Below are the code and all the weights of a small trained network. Each question names an input and a target symbol and asks about switching units off, where a switched-off unit gives its printed mean instead of its output.

import numpy as np


def w(rows, s, z=0):
    codes = np.array(rows[::2]) - 128.0
    scale = np.full(codes.shape[1], s)
    scale[-1] = z or s
    return codes * scale


def f(y):
    return np.maximum(y, 0)


def softmax(a):
    e = np.exp(a - a.max(-1, keepdims=True))
    return e / e.sum(-1, keepdims=True)


def log_softmax(a):
    a = a - a.max(-1, keepdims=True)
    return a - np.log(np.exp(a).sum(-1, keepdims=True))


def net(x, mask):
    ids = ['ΔΘΛΦΩγξσ'.index(c) for c in x.split()]
    T = len(ids)
    res = E[ids] + P[:T]
    u = 0
    for l in range(2):
        q, k, v = (res @ M[l].T for M in (Q, K, V))
        z = softmax(np.where(np.tri(T) > 0, q @ k.T / 2**0.5, -1e9)) @ v
        res = res + np.where(mask[u], z, O[l][:, -1]) @ O[l][:, :-1]
        u += 1
        y = f(res @ A[l][:, :-1].T + A[l][:, -1])
        res = res + np.where(mask[u : u + 4], y, B[l][:, -1]) @ B[l][:, :-1]
        u += 4
    return log_softmax(res[-1] @ U[:, :-1].T + U[:, -1])


Q, K, V, O, A, B = {}, {}, {}, {}, {}, {}
E = w([
[79,121,148,159,119,41],'Δ',
[28,123,70,133,35,92],'Θ',
[87,180,95,121,106,107],'Λ',
[154,108,113,98,44,137],'Φ',
[183,190,247,99,99,65],'Ω',
[140,78,116,116,188,91],'γ',
[88,169,99,111,203,23],'ξ',
[90,108,120,133,112,67],'σ',
],0.014)
P = w([
[80,102,72,172,212,89],'0',
[189,254,61,32,72,49],'1',
[81,177,114,216,104,175],'2',
[145,94,66,154,123,132],'3',
[186,194,114,51,70,31],'4',
[73,148,125,241,89,156],'5',
[167,126,83,110,162,134],'6',
[159,182,95,32,145,10],'7',
[34,126,103,238,94,104],'8',
[207,94,80,87,115,150],'9',
],0.0075)
Q[0] = w([
[186,213,94,27,43,16],'0.h0',
[69,253,120,190,103,102],'0.h0',
],0.0051)
K[0] = w([
[22,49,218,152,207,78],'0.h0',
[254,172,181,24,119,135],'0.h0',
],0.0053)
V[0] = w([
[130,252,141,82,105,165],'0.h0',
[76,192,78,61,2,162],'0.h0',
],0.007)
O[0] = w([
[169,154,72,90,83,175,4],'0.h0',
[85,138,12,97,125,202,53],'0.h0',
],0.011,0.0022)
A[0] = w([
[138,241,189,144,41,141,116],'0.n0',
[203,52,106,160,218,176,147],'0.n1',
[147,97,223,211,191,187,33],'0.n2',
[171,182,189,185,189,255,2],'0.n3',
],0.0055,0.0047)
B[0] = w([
[158,69,251,227,121,127,226],'0.n0',
[50,74,163,24,67,159,250],'0.n1',
[136,7,221,89,248,254,172],'0.n2',
[86,230,40,135,183,93,128],'0.n3',
],0.0058,0.0017)
Q[1] = w([
[155,109,114,168,208,253],'1.h0',
[35,96,171,219,121,201],'1.h0',
],0.0049)
K[1] = w([
[204,188,133,3,43,178],'1.h0',
[193,206,78,75,156,131],'1.h0',
],0.0061)
V[1] = w([
[47,107,49,203,124,14],'1.h0',
[118,2,108,168,124,201],'1.h0',
],0.0072)
O[1] = w([
[150,149,180,138,207,255,254],'1.h0',
[58,101,196,46,85,174,105],'1.h0',
],0.012,0.0096)
A[1] = w([
[73,109,2,175,183,185,154],'1.n0',
[205,203,143,121,79,99,250],'1.n1',
[122,80,131,42,47,97,206],'1.n2',
[44,172,38,121,127,176,148],'1.n3',
],0.007,0.0023)
B[1] = w([
[174,114,253,62,14,56,254],'1.n0',
[211,107,40,97,63,117,174],'1.n1',
[59,66,98,3,135,168,154],'1.n2',
[153,188,198,57,147,76,193],'1.n3',
],0.0055,0.0061)
U = w([
[108,156,159,202,116,144,154],'Δ',
[59,205,163,89,85,201,15],'Θ',
[164,112,65,69,65,137,204],'Λ',
[98,211,91,92,101,118,175],'Φ',
[217,122,139,125,61,9,5],'Ω',
[107,63,186,47,85,27,202],'γ',
[175,170,113,184,178,84,85],'ξ',
[49,145,182,254,106,150,203],'σ',
],0.0063,0.0033)

Each question gives the input, a string of symbols that net reads in full, and the target symbol t.
The units are the heads (2 rows each of Q, K, V and O) and the neurons (one row each of A and B). Each row of codes is followed by its name. A weight is (code - 128) times the scale printed after its matrix; where a second scale follows, it is the last column's (O, A, B and U).
mask holds one flag per unit, layer by layer, with each layer's heads first. A switched-off unit (its flag False) gives its mean, the last column of its rows in O or B, instead of its output. The means were averaged over made-up inputs and are rounded, as every weight is.
A unit's drop is (log p(t) with every unit on - log p(t) with that unit switched off) / (log p(t) with every unit on - log p(t) with every unit switched off).
The circuit of an input: a set's keep is (log p(t) with only the set's units on - log p(t) with every unit switched off) / (log p(t) with every unit on - log p(t) with every unit switched off). Starting from all 10 units, units are removed one at a time, each time the one whose removal leaves the highest keep (on an exact tie, the one counted first), for as long as the keep stays at least 0.8.
units of the circuit, in order: the units of the circuit, biggest drop first
k most important neurons: the k neurons with the biggest drops, biggest first
k most important neurons of layer l: the k neurons of layer l with the biggest drops, biggest first
drop of u: that unit's drop, to one decimal
input Θ σ Λ Λ Ω, target Θ: units of the circuit, in order : (0.h0; 1.h0)
input Ω Λ ξ Ω ξ, target Ω: units of the circuit, in order : (1.h0; 0.h0)
input ξ σ Ω ξ γ γ Ω Λ, target ξ: units of the circuit, in order : (1.h0; 0.h0; 0.n1)
input γ Φ Φ σ γ, target γ: units of the circuit, in order : (1.h0; 0.n2; 0.h0)
input γ ξ ξ Θ ξ, target γ: 2 most important neurons : (0.n2; 1.n2)
input γ Δ ξ ξ Φ, target γ: units of the circuit, in order : (0.h0; 0.n2; 1.h0)
input Λ σ Θ Ω Ω Φ, target Λ: most important neuron : (1.n1)
input Φ Φ γ, target γ: 2 most important neurons of layer 1 : (1.n0; 1.n3)
input Φ Ω Φ, target Λ: units of the circuit, in order : (0.h0; 1.h0)
input γ ξ Θ γ γ σ γ Θ, target γ: units of the circuit, in order : (0.n2; 0.h0; 1.h0)
input γ Θ γ γ Θ, target γ: units of the circuit, in order : (0.n2; 1.h0; 0.h0)
input γ γ γ γ Ω, target γ: 2 most important neurons : (0.n2; 1.n2)
input Θ γ σ Φ ξ, target Θ: drop of 1.h0 : 0.9
input ξ Δ γ Φ ξ, target ξ: drop of 0.h0 : 0.3
input γ γ Δ γ Λ, target γ: drop of 1.n2 : 0.1
input ξ γ Ω ξ Δ ξ γ Ω, target ξ: drop of 1.h0 : 0.7
